Below are the code and all the weights of a small trained network. Each question names an input and a class and asks about switching units off, where a switched-off unit gives its printed mean instead of its output.

import numpy as np


def w(rows, s, z=0):
    codes = np.array(rows[::2]) - 128.0
    scale = np.full(codes.shape[1], s)
    scale[-1] = z or s
    return codes * scale


def norm(h):
    return h / np.sqrt((h * h).mean(-1, keepdims=True) + 1e-5)


def f(y):
    return y / 2 * (1 + np.tanh(0.7978845608 * (y + 0.044715 * y**3)))


def log_softmax(a):
    a = a - a.max(-1, keepdims=True)
    return a - np.log(np.exp(a).sum(-1, keepdims=True))


def net(x, mask):
    res = np.array(x, float).reshape(1, 8) / 4 @ E
    u = 0
    for l in range(2):
        y = f(norm(res) @ A[l][:, :-1].T + A[l][:, -1])
        res = res + np.where(mask[u : u + 9], y, B[l][:, -1]) @ B[l][:, :-1]
        u += 9
    return log_softmax(norm(res)[-1] @ U[:, :-1].T + U[:, -1])


A, B = {}, {}
E = w([
[53,106,189,112],'x0',
[89,118,184,128],'x1',
[186,144,255,140],'x2',
[215,19,154,177],'x3',
[214,172,31,219],'x4',
[176,190,107,53],'x5',
[3,76,83,175],'x6',
[88,26,134,126],'x7',
],0.0076)
A[0] = w([
[105,149,86,164,94],'L0N1',
[129,60,139,164,104],'L0N2',
[226,93,141,136,59],'L0N3',
[130,106,55,248,3],'L0N4',
[109,195,155,140,136],'L0N5',
[33,41,109,76,25],'L0N6',
[92,100,178,133,77],'L0N7',
[113,108,68,185,71],'L0N8',
[105,98,129,88,54],'L0N9',
],0.015,0.0055)
B[0] = w([
[153,127,118,136,156],'L0N1',
[154,222,66,96,201],'L0N2',
[205,10,132,50,216],'L0N3',
[122,137,85,238,208],'L0N4',
[150,123,106,117,174],'L0N5',
[44,57,107,50,253],'L0N6',
[103,159,220,168,174],'L0N7',
[153,91,141,188,179],'L0N8',
[105,96,119,144,134],'L0N9',
],0.012,0.0058)
A[1] = w([
[89,177,247,144,94],'L1N1',
[145,101,37,80,138],'L1N2',
[212,128,128,149,138],'L1N3',
[139,189,85,90,42],'L1N4',
[99,54,83,220,177],'L1N5',
[99,143,147,91,143],'L1N6',
[129,73,83,150,101],'L1N7',
[130,230,55,50,31],'L1N8',
[40,76,108,75,2],'L1N9',
],0.014,0.0045)
B[1] = w([
[169,95,164,254,183],'L1N1',
[125,155,187,162,223],'L1N2',
[76,122,89,56,228],'L1N3',
[98,190,183,119,152],'L1N4',
[121,151,43,149,254],'L1N5',
[91,94,149,184,165],'L1N6',
[157,182,131,144,177],'L1N7',
[76,222,166,102,196],'L1N8',
[39,63,142,68,222],'L1N9',
],0.013,0.0064)
U = w([
[119,220,151,83,99],'0',
[241,58,127,35,196],'1',
[161,85,212,177,5],'2',
[153,126,4,164,242],'3',
[31,28,120,78,59],'4',
],0.023,0.0015)

Each question gives the input, the list of numbers given to net, and the class t.
The units are the neurons (one row each of A and B). Each row of codes is followed by its name. A weight is (code - 128) times the scale printed after its matrix; where a second scale follows, it is the last column's (A, B and U).
mask holds one flag per neuron, layer by layer. A switched-off neuron (its flag False) gives its mean, the last column of its row in B, instead of its output. The means were averaged over made-up inputs and are rounded, as every weight is.
A unit's drop is (log p(t) with every unit on - log p(t) with that unit switched off) / (log p(t) with every unit on - log p(t) with every unit switched off).
The circuit of an input: a set's keep is (log p(t) with only the set's units on - log p(t) with every unit switched off) / (log p(t) with every unit on - log p(t) with every unit switched off). Starting from the 12 units with the biggest drops (on a tie, the unit counted first), units are removed one at a time, each time the one whose removal leaves the highest keep (on an exact tie, the one counted first), for as long as the keep stays at least 0.8.
circuit, biggest first: the units of the circuit, biggest drop first
k most important neurons: the k neurons with the biggest drops, biggest first
top k neurons in layer l: the k neurons of layer l with the biggest drops, biggest first
drop when u is switched off: that unit's drop, to one decimal
input [3,-1,-7,-8,2,2,3,-1], class 0: circuit, biggest first -> [L1N8]
input [0,3,-5,-7,-4,-8,-8,-3], class 0: 3 most important neurons -> [L0N6; L1N8; L0N5]
input [2,-3,8,8,8,-3,2,-3], class 3: 2 most important neurons -> [L0N4; L1N5]
input [6,0,1,7,-4,-3,-3,1], class 2: circuit, biggest first -> [L0N7; L1N1]
input [-1,6,3,-1,1,2,-6,-4], class 1: top 2 neurons in layer 0 -> [L0N2; L0N3]
input [6,-2,1,-8,4,-4,2,-2], class 0: 2 most important neurons -> [L0N6; L0N4]
input [3,4,-8,5,2,3,1,2], class 3: 3 most important neurons -> [L0N4; L1N5; L0N8]
input [-7,4,-7,4,-3,-4,-1,4], class 3: 2 most important neurons -> [L0N4; L1N5]
input [8,-2,7,2,2,3,3,-8], class 2: 3 most important neurons -> [L1N1; L0N2; L0N3]
input [3,-8,7,3,-4,7,0,6], class 1: 3 most important neurons -> [L0N3; L0N6; L1N9]
input [6,-8,-4,0,3,-6,6,7], class 3: 2 most important neurons -> [L0N4; L1N5]
input [0,4,2,1,3,-5,-2,-2], class 3: top 2 neurons in layer 1 -> [L1N9; L1N5]
input [5,3,6,-2,-2,-8,3,0], class 2: 2 most important neurons -> [L1N1; L0N7]
input [1,6,8,-1,-5,-5,0,5], class 2: circuit, biggest first -> [L1N1]
input [1,6,-1,3,-8,2,-7,-7], class 2: 2 most important neurons -> [L1N1; L0N3]
input [-5,-4,6,1,3,-7,-2,-2], class 1: drop when L0N3 is switched off -> 1.2
input [6,2,0,-4,-2,-6,-5,0], class 2: drop when L0N7 is switched off -> 0.2
